Here is a tiny trained network, its code and every weight. The questions are about switching its units off for an input and a class, where a switched-off unit gives its printed mean instead of its output.

import numpy as np


def w(rows, s, z=0):
    codes = np.array(rows[::2]) - 128.0
    scale = np.full(codes.shape[1], s)
    scale[-1] = z or s
    return codes * scale


def f(y):
    return y / 2 * (1 + np.tanh(0.7978845608 * (y + 0.044715 * y**3)))


def log_softmax(a):
    a = a - a.max(-1, keepdims=True)
    return a - np.log(np.exp(a).sum(-1, keepdims=True))


def net(x, mask):
    res = np.array(x, float).reshape(1, 3) / 4 @ E
    y = f(res @ A[0][:, :-1].T + A[0][:, -1])
    res = res + np.where(mask, y, B[0][:, -1]) @ B[0][:, :-1]
    return log_softmax(res[-1] @ U[:, :-1].T + U[:, -1])


A, B = {}, {}
E = w([
[141,31,1],'x0',
[144,21,199],'x1',
[225,196,106],'x2',
],0.0077)
A[0] = w([
[78,187,37,112],'N0',
[101,177,171,242],'N1',
[20,114,129,174],'N2',
[141,91,84,40],'N3',
[147,80,100,64],'N4',
[132,114,56,33],'N5',
[162,172,91,192],'N6',
[142,193,134,212],'N7',
[151,93,75,44],'N8',
[184,83,88,138],'N9',
[115,146,78,247],'N10',
[140,42,165,196],'N11',
[96,228,86,201],'N12',
[110,83,46,4],'N13',
[246,123,149,93],'N14',
[173,69,135,81],'N15',
[160,135,203,146],'N16',
[188,84,159,152],'N17',
[176,152,107,169],'N18',
[105,163,104,143],'N19',
[171,71,81,133],'N20',
[149,74,106,207],'N21',
[162,217,121,195],'N22',
[208,52,181,194],'N23',
[118,164,146,242],'N24',
[122,83,86,51],'N25',
[186,199,101,193],'N26',
[82,115,126,98],'N27',
[148,76,89,52],'N28',
[30,133,120,148],'N29',
[129,150,174,199],'N30',
[58,106,140,125],'N31',
[52,121,121,128],'N32',
[123,135,157,163],'N33',
[96,140,171,142],'N34',
[95,165,80,111],'N35',
[172,138,127,54],'N36',
[110,85,177,251],'N37',
[133,105,45,69],'N38',
[115,142,101,125],'N39',
],0.014,0.0029)
B[0] = w([
[1,70,212,216],'N0',
[70,162,26,219],'N1',
[178,63,21,211],'N2',
[87,206,85,176],'N3',
[59,208,110,179],'N4',
[82,134,89,187],'N5',
[132,52,72,196],'N6',
[88,93,72,205],'N7',
[107,179,47,187],'N8',
[82,114,59,212],'N9',
[77,90,182,189],'N10',
[44,95,114,253],'N11',
[38,48,122,237],'N12',
[126,200,58,218],'N13',
[214,74,60,199],'N14',
[90,99,153,184],'N15',
[64,199,58,207],'N16',
[126,64,176,191],'N17',
[176,77,71,177],'N18',
[89,57,136,153],'N19',
[96,146,93,227],'N20',
[54,145,144,214],'N21',
[103,80,22,234],'N22',
[57,17,174,254],'N23',
[24,93,46,182],'N24',
[117,169,66,184],'N25',
[126,55,43,230],'N26',
[255,80,44,146],'N27',
[65,202,79,192],'N28',
[172,39,66,184],'N29',
[42,183,72,190],'N30',
[230,111,7,181],'N31',
[217,54,42,169],'N32',
[90,148,82,154],'N33',
[115,201,59,175],'N34',
[110,64,225,165],'N35',
[210,79,59,136],'N36',
[82,82,42,226],'N37',
[87,151,84,214],'N38',
[143,91,240,139],'N39',
],0.0052,0.0071)
U = w([
[197,26,49,213],'0',
[15,48,165,168],'1',
[2,202,121,150],'2',
[61,136,156,139],'3',
[207,150,200,3],'4',
[167,176,172,3],'5',
],0.0081,0.0035)

Each question gives the input, the list of numbers given to net, and the class t.
The units are the neurons (one row each of A and B). Each row of codes is followed by its name. A weight is (code - 128) times the scale printed after its matrix; where a second scale follows, it is the last column's (A, B and U).
mask holds one flag per neuron, in row order. A switched-off neuron (its flag False) gives its mean, the last column of its row in B, instead of its output. The means were averaged over made-up inputs and are rounded, as every weight is.
A unit's drop is (log p(t) with every unit on - log p(t) with that unit switched off) / (log p(t) with every unit on - log p(t) with every unit switched off).
The circuit of an input: a set's keep is (log p(t) with only the set's units on - log p(t) with every unit switched off) / (log p(t) with every unit on - log p(t) with every unit switched off). Starting from the 12 units with the biggest drops (on a tie, the unit counted first), units are removed one at a time, each time the one whose removal leaves the highest keep (on an exact tie, the one counted first), for as long as the keep stays at least 0.8.
units of the circuit, in order: the units of the circuit, biggest drop first
most important unit: the unit with the biggest drop
top k neurons: the k neurons with the biggest drops, biggest first
drop when u is switched off: that unit's drop, to one decimal
input [6,-8,-4], class 1: units of the circuit, in order	N0
input [-7,7,-7], class 0: units of the circuit, in order	N31, N2
input [-5,1,6], class 0: units of the circuit, in order	N14, N26
input [3,-4,-6], class 0: units of the circuit, in order	N2, N32
input [-6,-3,6], class 0: top 2 neurons	N26, N22
input [6,-5,0], class 2: top 2 neurons	N13, N23
input [0,-5,3], class 1: top 2 neurons	N0, N12
input [-5,-7,-5], class 1: top 2 neurons	N12, N0
input [8,-8,-1], class 1: top 4 neurons	N0, N35, N10, N12
input [1,6,-6], class 0: top 2 neurons	N31, N2
input [7,-1,1], class 2: drop when N35 is switched off	0.0
input [-4,-5,0], class 1: drop when N26 is switched off	0.1
input [-4,-6,-7], class 0: drop when N29 is switched off	0.2
input [4,8,4], class 1: most important unit	N23
input [-6,5,-2], class 2: drop when N34 is switched off	0.2
